Every row comes from one small tree of marks. The marks that hang from a mark follow it in brackets, in alphabetical order. Every link used is in the known rows. Which tree was each row made from?
Known rows:
dusud[duzo[kile] rilif]: [ 0.15 -0.45  1.92  0.07  2.46  0.39  1.31  0.25 -0.79  0.14  1.45  0.86
 -0.01 -0.26 -2.62  2.12 -1.29  1.61  1.81  0.31 -2.11  1.08]
fazav[duzo[kile] sezek]: [ 0.45 -1.76  2.00 -0.25  4.15  0.34  2.08 -2.11 -2.32  0.01 -1.71  0.36
  0.59 -0.28 -1.08  1.98 -0.30  3.19 -0.06 -2.39 -1.17 -0.01]
fazav[sezek[rilif]]: [ 0.60  0.24  1.39  0.72  2.48  0.03  1.29  0.02  0.39 -0.72 -0.50 -0.51
  0.83  0.29  0.62  1.74 -0.52  3.07  1.86 -1.52  0.19 -0.23]
kile[gora[lipe[dusud[duzo]]] ronal]: [ 0.30 -0.75  0.49  0.37  3.30 -0.35 -0.65 -1.27 -0.85  1.92  2.32  0.37
 -0.39 -1.59 -1.81  0.37 -0.94  0.97  1.82  1.41 -2.15  0.07]
gora[lipe[dusud[duzo[kile] rilif]]]: [-0.14 -0.89  1.42  0.97  0.53  0.35  0.91  0.31 -0.38  0.62  2.75  1.57
  0.39 -0.42 -3.49  0.95 -0.28 -0.45  2.61  1.02 -2.60  0.54]
duzo[kile[gora ronal[fazav]] sezek[rilif]]: [ 1.91 -1.13  1.56 -1.44  4.90  0.76 -0.21 -3.02 -3.73 -0.75 -0.23 -0.52
  0.16  0.05 -0.24  2.40 -2.06  3.17  0.00 -1.15 -2.22  0.39]
sezek[lipe[dusud] rilif zalo]: [ 0.14  1.28  0.70  1.65 -1.08  0.29 -0.74  1.26  1.51 -0.88  1.63  0.52
  0.88  0.74  1.54  0.55  0.36  2.67  2.97 -0.65  0.85 -0.24]
gora[lipe[dusud rilif]]: [-0.53  0.06  0.04  2.01  1.29  0.05 -0.02 -0.47  0.52  1.17  2.28  1.20
  0.17 -0.20 -1.16  0.17  0.42 -0.26  2.85  1.73 -1.23 -0.59]
gora[lipe[dusud[duzo[sezek[rilif zalo]]]]]: [ 1.06  0.24  1.37  1.27 -0.94 -0.14  1.98 -0.81  1.15 -1.62  2.18  2.13
  1.16  0.50 -1.64 -0.41 -0.64  0.09  3.09 -0.78  0.53  0.40]
sezek[rilif]: [ 0.45  0.51  0.86  0.95  3.09  0.46 -0.32  0.39 -0.09 -0.37  0.70 -0.62
  0.39 -0.06  1.05  2.11 -0.09  3.37  2.50 -0.07 -0.32 -0.09]
zalo[sezek[lipe rilif]]: [ 0.55  0.70  0.48  0.50  0.41 -0.01 -0.01  0.47  0.09 -1.12  1.27 -0.62
  1.52  1.22  2.67  2.06  0.28  3.63  2.26 -0.16  0.02 -0.24]
lipe[rilif]: [-0.26  0.55  0.56  1.12  3.30  0.00  0.33 -0.59  0.16  0.63  0.95  0.45
 -0.22  0.04 -0.25  1.24 -0.55  1.75  2.05  0.98 -0.71 -0.01]
zalo[sezek[lipe[dusud rilif]]]: [-0.14  1.02  0.32  0.88 -0.95 -0.52  0.41 -0.27  0.97  0.07  1.68  1.51
  0.56  1.57  0.44  0.27  0.08  0.56  1.78  0.86 -0.50 -0.30]
lipe[dusud[duzo[kile sezek]] rilif]: [ 0.97  0.08  1.44 -0.04  0.45 -0.48  1.87 -1.69 -0.47 -0.25  0.97  2.98
 -0.40  0.59 -4.37  0.16 -1.12 -0.99  1.18  0.06 -1.62  0.44]
gora[lipe[dusud[rilif]]]: [-0.62 -0.42  1.11  1.82  1.47  0.32  0.14  0.27  0.45  0.42  2.38  0.99
  0.41  0.01 -0.92  0.45 -0.01 -0.09  3.15  1.12 -1.43 -0.08]
sezek[lipe rilif zalo]: [ 0.16  1.03  0.56  1.49  0.50  0.40 -0.52  1.06  0.85 -1.09  1.42 -0.49
  1.15  0.47  2.34  1.47  0.14  4.08  2.94 -0.61  1.01 -0.07]
dusud[rilif]: [-0.40  0.05  1.58  0.97  3.42  0.32  0.52  0.16  0.01 -0.12  0.99  0.30
  0.00  0.22 -0.08  1.55 -0.97  1.99  2.37  0.35 -0.95  0.49]
gora[lipe[dusud]]: [-0.27 -0.60  0.26  1.64  2.67 -0.03 -0.22 -0.58 -0.07  1.04  1.59  0.37
  0.52 -1.03 -0.14  0.30  0.35  1.27  2.46  1.13 -1.23 -0.38]
ronal[fazav[sezek[lipe rilif zalo]]]: [ 0.76  0.31  1.80  0.23 -0.06  0.77  1.42  0.18  0.52 -1.75 -0.25 -0.33
  1.92  0.72  1.96  1.28 -0.75  3.53  1.56 -2.57  0.42  0.82]
sezek[lipe[dusud[duzo]] rilif]: [ 0.83  1.15  1.14  0.51 -1.65  0.23 -0.70  1.99  1.00 -0.46  2.03  0.85
  0.51  0.16 -0.76  1.16  0.66  1.25  3.06  0.10 -0.92  0.26]
fazav[sezek[lipe[dusud[duzo]] rilif zalo]]: [ 0.67  1.18  1.70  0.79 -2.80 -0.23  1.63  1.38  2.33 -1.29  0.90  1.38
  1.16  0.86 -0.69  0.06 -0.38  1.46  2.39 -2.06  0.92  0.39]
zalo[sezek[lipe[dusud] rilif]]: [ 0.52  0.95  0.63  0.74 -1.16 -0.07 -0.25  0.72  0.70 -0.91  1.44  0.41
  1.24  1.51  1.75  1.17  0.51  2.17  2.24 -0.14 -0.17 -0.37]
fazav[duzo[kile[gora]] sezek[lipe]]: [ 0.33 -1.91  1.24 -0.15  3.58  0.22 -0.21 -1.55 -3.09  0.59 -1.01 -0.36
  1.12  0.09 -0.02  2.11  1.10  3.57  0.14 -1.47 -0.78 -1.28]
zalo[sezek[lipe[dusud[duzo[kile]]] rilif]]: [ 1.02  0.51  0.94 -0.20 -2.17  0.02  0.46  0.78 -0.11 -0.69  1.93  1.02
  1.17  1.03 -0.77  1.68  0.23  1.80  1.65 -0.22 -1.26  0.27]

Write each row's tree:
[ 0.78  0.30  0.58  0.27 -0.08  0.26 -2.10  1.23 -0.98  0.66  2.07  0.33
  0.61  0.14 -1.34  1.85  1.20  1.97  2.00  0.75 -1.30 -0.92]
sezek[lipe[dusud[duzo[kile[gora]]]] rilif]
[ 0.46  0.06  0.84  0.95  1.86 -0.61  0.94 -1.38 -0.06 -1.55  0.40  0.63
  1.07  0.50  1.35  0.15 -0.92  3.17  1.89 -1.10  1.08  0.12]
duzo[sezek[lipe zalo]]
[ 1.68 -2.06  2.21 -1.48  2.65  1.05  0.87 -2.74 -4.02 -1.53 -1.01  0.92
  1.10  0.16 -0.43  1.96 -0.04  2.49 -0.03 -2.12 -2.31  0.87]
ronal[fazav[duzo[kile sezek[lipe]]]]
[ 0.93 -0.29  0.54 -0.16  1.51 -0.58 -0.16 -1.45 -1.96  0.11  1.53  1.22
  0.44  0.84 -2.47  1.24 -0.01  0.89  1.38  0.83 -1.06 -0.77]
dusud[duzo[kile[gora] sezek[lipe[rilif]]]]
[ 0.37 -1.60  0.61 -0.25  6.19  0.66 -0.87 -2.43 -2.76  1.49  1.20 -1.35
  0.28 -1.73  0.87  1.57 -1.37  3.00  1.00  1.00 -2.70  0.47]
kile[gora[lipe] ronal[fazav]]
[ 0.51 -0.23  2.38  0.69  1.76  0.64  2.49 -0.90  0.22 -1.56 -1.06  0.69
  1.09  0.95  0.63  1.38 -0.45  3.22  1.41 -3.36  1.31  0.18]
fazav[duzo sezek[rilif zalo]]
[ 0.41 -1.14  1.84  0.49  3.30  0.69  1.18 -1.65 -1.78 -0.38 -1.01  0.15
  1.19  0.96  0.10  2.05  0.06  3.90  0.43 -2.65  1.00 -0.92]
fazav[duzo[kile[gora]] sezek[rilif zalo]]
[-0.59  1.00  0.19  1.67  0.70 -0.14  0.14  0.13  1.03 -0.13  1.68  0.55
  0.49  0.57  0.98  0.66 -0.28  2.52  2.52  0.32  0.67 -0.08]
sezek[lipe[rilif] zalo]
[ 0.08 -0.71  1.90  0.64  1.45  0.12  1.92 -1.01 -0.16 -1.04 -0.92  0.65
  1.26  0.42  1.04  0.78 -0.08  3.41  1.09 -2.81  0.97  0.18]
fazav[duzo sezek[lipe zalo]]
[ 1.22 -0.11  1.89  0.55  0.22  0.57  0.97 -1.12 -0.68 -2.82  0.22  1.14
  1.35  1.61  1.24  1.16  0.25  2.80  2.25 -2.67  1.24 -0.04]
fazav[duzo[sezek[lipe rilif zalo]]]
[ 1.59  0.66  1.97  0.07  0.05 -0.17  1.32 -0.31  0.51 -1.46  0.79  2.08
  0.14  0.64 -2.18  0.43 -0.77  0.17  2.29 -0.87 -0.50  0.54]
lipe[dusud[duzo[sezek[rilif]]]]
[ 0.58 -0.26  1.96  0.21 -0.32 -0.12  2.11 -0.55 -0.34 -1.97  1.53  1.80
  0.97  1.12 -1.96  0.85 -1.55  1.42  2.01 -1.20 -0.28  1.05]
dusud[duzo[kile sezek[lipe zalo]] rilif]
[ 1.32  0.36  1.83  0.35 -0.44 -0.09  1.99 -0.95  0.14 -1.72  0.91  2.36
  0.54  0.82 -2.49  0.35 -1.34  1.05  1.54 -1.68  0.14  0.63]
lipe[dusud[duzo[kile sezek[rilif zalo]]]]
[ 0.97  1.03  1.10  1.31 -1.32 -0.10  0.26 -0.12  1.02 -2.21  0.98  1.44
  1.01  1.54  0.87 -0.10 -0.15  1.67  2.65 -1.47  1.30 -0.28]
duzo[sezek[lipe[dusud] rilif zalo]]
[ 0.76 -1.90  2.13 -0.92  4.63  0.28  2.13 -2.91 -2.71  0.04 -1.76  0.01
 -0.18 -0.73 -1.18  2.08 -1.72  3.41 -0.49 -2.77 -2.00  0.69]
fazav[duzo[kile[ronal]] sezek]
[ 1.16 -1.63  1.45 -0.41  2.60  0.31  0.56 -2.29 -3.18 -1.23 -0.61  0.86
  0.88  0.35 -0.50  1.82  0.40  2.70  0.75 -1.72 -1.25 -0.23]
fazav[duzo[kile sezek[lipe]]]
[ 0.49 -0.08  2.55  0.39  0.03 -0.18  2.85 -1.11  0.24 -1.44  1.12  3.22
  0.20  1.14 -3.63 -0.22 -2.23 -0.21  1.50 -1.28 -0.44  1.20]
lipe[dusud[duzo[kile sezek[zalo]] rilif]]
[ 0.31 -1.36  0.74 -0.05  4.60  0.57 -1.09 -2.15 -2.05  1.76  1.34 -0.25
  0.00 -1.45  0.00  0.67 -1.11  1.53  0.98  1.00 -2.80  0.38]
kile[gora[lipe[dusud]] ronal[fazav]]
[ 1.05 -0.12  2.10 -0.31  2.58  0.82  1.60 -0.39 -0.43 -0.99 -0.96 -0.50
  1.06  0.15  0.69  1.94 -0.98  2.86  1.13 -2.02 -0.91  0.85]
ronal[fazav[sezek[rilif]]]
[ 0.00  1.20  1.44  1.03 -2.66 -0.71  2.26  0.44  2.55 -0.34  1.13  2.51
  0.54  0.97 -2.00 -0.77 -0.79 -0.14  1.94 -1.06  0.59  0.42]
fazav[sezek[lipe[dusud[duzo] rilif] zalo]]
[ 0.96  0.61  1.04  0.08 -0.06 -0.58  1.21 -0.69  0.03 -1.05  1.42  1.71
  0.35  0.81 -1.92  0.57 -0.51  0.19  2.36  0.20 -0.73  0.38]
dusud[duzo[sezek[lipe[rilif]]]]
[-0.12  0.19  0.56  1.35  0.12 -0.16  0.75 -0.04  0.89  1.17  2.88  1.92
  0.07 -0.45 -2.88  0.05  0.01 -1.08  2.93  1.69 -1.66  0.19]
gora[lipe[dusud[duzo] rilif]]
[ 1.54 -1.01  1.53 -1.16  3.90 -0.50  1.95 -2.81 -2.20 -0.56  0.09  0.73
 -0.54 -0.96 -2.71  1.37 -2.89  2.35  0.43 -1.11 -2.25  1.40]
dusud[duzo[kile[ronal] sezek]]
[ 1.43 -0.07  1.30  0.76 -0.32 -0.06  1.15 -0.51  0.26 -1.18  2.01  1.68
  0.85  0.19 -2.17  0.26 -0.07 -0.45  3.17 -0.14 -0.84  0.08]
gora[lipe[dusud[duzo[sezek[rilif]]]]]
[ 0.15  0.55  1.82  1.37 -0.87 -0.25  1.17 -0.37  1.15 -2.01  1.25  2.36
  0.68  1.82 -0.29 -0.66 -1.14  0.36  2.53 -1.07  0.71  0.29]
duzo[sezek[lipe[dusud[rilif]] zalo]]
[ 0.09  1.04  1.24  0.55  0.49 -0.23  0.90  0.16  1.15  0.83  1.70  2.28
 -0.69  0.01 -2.89  0.22 -0.69 -0.50  2.12  1.02 -1.32  0.61]
lipe[dusud[duzo] rilif]
[ 1.06 -1.07  2.08 -0.95  4.09 -0.24  1.15 -2.38 -2.43 -0.28  0.98  1.03
 -0.57  0.24 -3.12  1.58 -2.80  1.19  0.77 -0.27 -2.17  0.67]
dusud[duzo[kile[gora ronal] sezek] rilif]
[ 0.90 -0.63  2.87 -1.49  1.45  1.06  1.42 -0.72 -1.32  0.08  1.20  1.66
 -0.84 -0.61 -3.58  1.44 -2.99  0.17  0.58 -0.60 -4.20  2.63]
lipe[dusud[duzo[kile[ronal[fazav]]] rilif]]
[ 0.30  0.01  0.79 -0.30  2.50 -0.26 -0.35 -1.34 -1.24  1.99  1.79  1.42
 -1.36 -0.45 -3.60  0.98 -1.57  0.43  0.67  1.21 -2.53  0.13]
lipe[dusud[duzo[kile[gora ronal]]] rilif]
[-0.04 -1.87 -0.34  0.64  6.26  0.03 -1.32 -2.36 -3.17  2.03  1.55 -1.55
  0.14 -1.75 -0.01  2.04 -0.78  3.65  1.04  1.28 -2.26 -0.70]
duzo[kile[gora[lipe] ronal]]
[ 0.68 -1.19  1.81  0.58  0.26 -0.02  1.95 -1.14 -0.85 -0.67  2.17  2.47
  0.57  0.32 -4.16  0.38 -0.91 -1.34  2.35  0.21 -2.19  0.52]
gora[lipe[dusud[duzo[kile sezek] rilif]]]
